Below is a small trained network, with its code and all its weights. Each question gives an input and a target symbol and asks what happens when units are switched off, that is, made to give their printed mean instead of their output.

import numpy as np


def w(rows, s, z=0):
    codes = np.array(rows[::2]) - 128.0
    scale = np.full(codes.shape[1], s)
    scale[-1] = z or s
    return codes * scale


def f(y):
    return y / 2 * (1 + np.tanh(0.7978845608 * (y + 0.044715 * y**3)))


def softmax(a):
    e = np.exp(a - a.max(-1, keepdims=True))
    return e / e.sum(-1, keepdims=True)


def log_softmax(a):
    a = a - a.max(-1, keepdims=True)
    return a - np.log(np.exp(a).sum(-1, keepdims=True))


def net(x, mask):
    ids = ['ΞΠΣΦΩαβγεηθμτψ'.index(c) for c in x.split()]
    T = len(ids)
    res = E[ids] + P[:T]
    u = 0
    for l in range(2):
        q, k, v = (res @ M[l].T for M in (Q, K, V))
        z = softmax(np.where(np.tri(T) > 0, q @ k.T / 4**0.5, -1e9)) @ v
        res = res + np.where(mask[u], z, O[l][:, -1]) @ O[l][:, :-1]
        u += 1
        y = f(res @ A[l][:, :-1].T + A[l][:, -1])
        res = res + np.where(mask[u : u + 4], y, B[l][:, -1]) @ B[l][:, :-1]
        u += 4
    return log_softmax(res[-1] @ U[:, :-1].T + U[:, -1])


Q, K, V, O, A, B = {}, {}, {}, {}, {}, {}
E = w([
[63,121,161,43,97,218,146],'Ξ',
[161,203,171,173,94,68,97],'Π',
[91,89,226,200,183,93,145],'Σ',
[135,98,206,94,176,204,15],'Φ',
[159,62,83,52,195,47,58],'Ω',
[107,173,195,148,59,212,104],'α',
[231,105,136,32,96,212,114],'β',
[228,207,174,101,89,163,135],'γ',
[87,30,71,92,89,176,68],'ε',
[97,169,113,165,19,113,152],'η',
[25,136,152,92,122,113,117],'θ',
[175,112,53,169,44,106,92],'μ',
[105,162,93,141,120,5,122],'τ',
[235,168,126,112,148,62,86],'ψ',
],0.016)
P = w([
[61,233,69,173,203,181,73],'0',
[85,196,105,162,156,158,57],'1',
[104,163,131,137,123,134,69],'2',
[120,146,148,123,100,121,71],'3',
[133,130,162,107,81,111,83],'4',
[153,114,168,101,62,103,92],'5',
[163,101,177,92,47,91,98],'6',
[178,90,188,84,27,81,104],'7',
[195,82,198,78,2,72,110],'8',
],0.0081)
Q[0] = w([
[64,146,82,128,177,139,247],'L0H1',
[111,96,171,143,105,94,21],'L0H1',
[112,82,90,105,176,146,209],'L0H1',
[86,119,187,135,118,146,112],'L0H1',
],0.011)
K[0] = w([
[75,231,78,51,74,105,26],'L0H1',
[68,1,166,252,184,95,188],'L0H1',
[109,146,59,11,101,139,29],'L0H1',
[48,117,165,145,133,173,151],'L0H1',
],0.0068)
V[0] = w([
[117,46,163,168,126,152,165],'L0H1',
[24,207,2,223,220,178,99],'L0H1',
[103,87,149,172,177,98,217],'L0H1',
[185,43,168,87,38,55,108],'L0H1',
],0.0084)
O[0] = w([
[170,82,156,227,146,123,108,59],'L0H1',
[78,218,91,98,252,221,49,146],'L0H1',
[196,93,135,183,198,209,175,1],'L0H1',
[173,57,221,125,2,58,156,143],'L0H1',
],0.0067,0.0044)
A[0] = w([
[2,139,37,126,82,74,88,192],'L0N1',
[144,165,138,18,148,53,152,124],'L0N2',
[20,141,172,157,132,78,149,164],'L0N3',
[134,181,213,242,170,125,155,252],'L0N4',
],0.0073,0.0029)
B[0] = w([
[64,188,58,44,180,126,148,254],'L0N1',
[129,76,143,204,53,109,65,204],'L0N2',
[38,155,139,124,240,105,162,159],'L0N3',
[111,148,254,145,89,50,59,161],'L0N4',
],0.0084,0.0099)
Q[1] = w([
[170,165,55,93,52,180,173],'L1H1',
[58,40,91,78,135,158,182],'L1H1',
[159,55,138,78,136,181,92],'L1H1',
[181,86,6,120,150,64,96],'L1H1',
],0.014)
K[1] = w([
[183,157,77,111,70,197,217],'L1H1',
[58,69,108,42,104,147,178],'L1H1',
[152,47,124,88,128,208,67],'L1H1',
[180,94,12,129,151,55,105],'L1H1',
],0.011)
V[1] = w([
[69,175,102,102,218,202,121],'L1H1',
[69,157,86,141,68,45,253],'L1H1',
[199,38,209,167,104,100,130],'L1H1',
[169,185,159,98,48,239,149],'L1H1',
],0.0053)
O[1] = w([
[220,65,154,165,25,49,206,186],'L1H1',
[201,128,185,166,191,191,2,131],'L1H1',
[84,203,30,101,191,140,198,2],'L1H1',
[82,107,143,114,187,14,82,82],'L1H1',
],0.0046,0.0086)
A[1] = w([
[232,36,184,201,14,66,180,1],'L1N1',
[168,140,191,180,22,3,104,94],'L1N2',
[192,145,25,239,234,33,146,154],'L1N3',
[175,27,170,125,26,65,104,59],'L1N4',
],0.0075,0.0089)
B[1] = w([
[53,197,67,50,112,135,2,158],'L1N1',
[142,20,119,90,133,166,195,252],'L1N2',
[161,89,85,144,147,35,38,136],'L1N3',
[175,183,201,244,205,111,223,200],'L1N4',
],0.0086,0.014)
U = w([
[56,125,115,2,43,109,49,254],'Ξ',
[204,50,176,193,78,89,216,104],'Π',
[98,175,173,211,211,120,102,143],'Σ',
[153,128,160,111,228,231,65,96],'Φ',
[128,61,90,77,240,118,125,40],'Ω',
[118,181,158,228,67,177,89,82],'α',
[169,124,99,34,214,176,184,86],'β',
[185,236,147,116,151,141,160,85],'γ',
[86,42,61,173,158,216,150,125],'ε',
[82,189,82,195,60,113,188,73],'η',
[69,169,78,98,197,143,196,113],'θ',
[118,117,100,246,90,139,73,100],'μ',
[86,191,88,142,134,31,170,53],'τ',
[203,204,163,130,178,78,100,63],'ψ',
],0.0081,0.0071)

Each question gives the input, a string of symbols that net reads in full, and the target symbol t.
The units are the heads (4 rows each of Q, K, V and O) and the neurons (one row each of A and B). Each row of codes is followed by its name. A weight is (code - 128) times the scale printed after its matrix; where a second scale follows, it is the last column's (O, A, B and U).
mask holds one flag per unit, layer by layer, with each layer's heads first. A switched-off unit (its flag False) gives its mean, the last column of its rows in O or B, instead of its output. The means were averaged over made-up inputs and are rounded, as every weight is.
A unit's drop is (log p(t) with every unit on - log p(t) with that unit switched off) / (log p(t) with every unit on - log p(t) with every unit switched off).
The circuit of an input: a set's keep is (log p(t) with only the set's units on - log p(t) with every unit switched off) / (log p(t) with every unit on - log p(t) with every unit switched off). Starting from all 10 units, units are removed one at a time, each time the one whose removal leaves the highest keep (on an exact tie, the one counted first), for as long as the keep stays at least 0.8.
units of the circuit, in order: the units of the circuit, biggest drop first
top k neurons: the k neurons with the biggest drops, biggest first
k most important neurons of layer l: the k neurons of layer l with the biggest drops, biggest first
input α Ω τ β β τ Φ ε τ, target Π: top neuron => [L1N4]
input γ Π Ξ ψ ε η Ω Ω, target Π: top 3 neurons => [L1N4, L1N1, L0N1]
input ε Σ ψ γ ψ β ψ γ γ, target γ: top 4 neurons => [L0N4, L1N2, L0N2, L0N1]
input ψ μ γ η μ, target Π: units of the circuit, in order => [L1N4, L0H1]
input γ θ Π Σ, target Σ: units of the circuit, in order => [L1H1, L0N4, L0H1]
input γ Φ α ε β ε β θ θ, target Π: units of the circuit, in order => [L0H1, L1N4]
input α ε Ξ θ Ξ μ η η, target Π: 3 most important neurons of layer 1 => [L1N1, L1N2, L1N4]
input μ η Π ψ, target Ξ: top 3 neurons => [L0N1, L1N4, L0N2]
input ε ψ ε ψ Ξ Ω Σ μ, target μ: units of the circuit, in order => [L0H1, L1H1, L1N2, L1N3]
input ψ γ Ω α β Π, target Ξ: units of the circuit, in order => [L1H1, L1N4]
input ε β ε ε θ α Σ Φ, target Φ: top 2 neurons => [L0N4, L1N4]
input Ξ τ γ Φ τ τ β ψ, target Ξ: top 2 neurons => [L1N4, L0N2]
input γ Ξ γ, target Π: units of the circuit, in order => [L1N2, L0H1, L1H1]
input Σ μ β γ γ θ, target θ: units of the circuit, in order => [L0H1, L1H1, L0N4]
input τ ψ Φ η ψ Ω Π, target Ξ: top 2 neurons => [L0N1, L1N4]
input β γ Ξ Π θ ψ ε Ξ, target Π: units of the circuit, in order => [L1N4, L0H1]
input α β α, target Π: units of the circuit, in order => [L1H1, L1N2, L0H1]
input Π μ Σ Ξ ψ γ ε, target ε: units of the circuit, in order => [L0H1]
input μ ε β μ Σ γ, target γ: units of the circuit, in order => [L0H1, L1H1, L0N4, L1N2]
input ε γ Σ γ Φ θ γ Ω, target Ω: top 2 neurons => [L1N3, L1N4]
input ψ β μ ψ Σ η, target η: units of the circuit, in order => [L0H1, L1H1, L0N4, L1N2]
input Σ Ξ β Ξ γ β ε, target ε: units of the circuit, in order => [L0H1, L1H1]
input Π ψ Φ, target Ξ: units of the circuit, in order => [L1N4]
input ψ Σ μ Ξ ε γ ε τ, target τ: top 2 neurons => [L0N4, L1N2]
input ε Ω μ Σ α η Ω μ β, target β: top 4 neurons => [L0N2, L1N1, L0N4, L1N4]
input Φ α Σ α α μ, target μ: top 2 neurons => [L1N2, L1N3]
input γ θ γ Ξ Σ β ε Φ, target Φ: top 3 neurons => [L0N4, L1N4, L1N2]
input Ω θ ψ Π Ω γ ψ, target Π: top neuron => [L1N4]
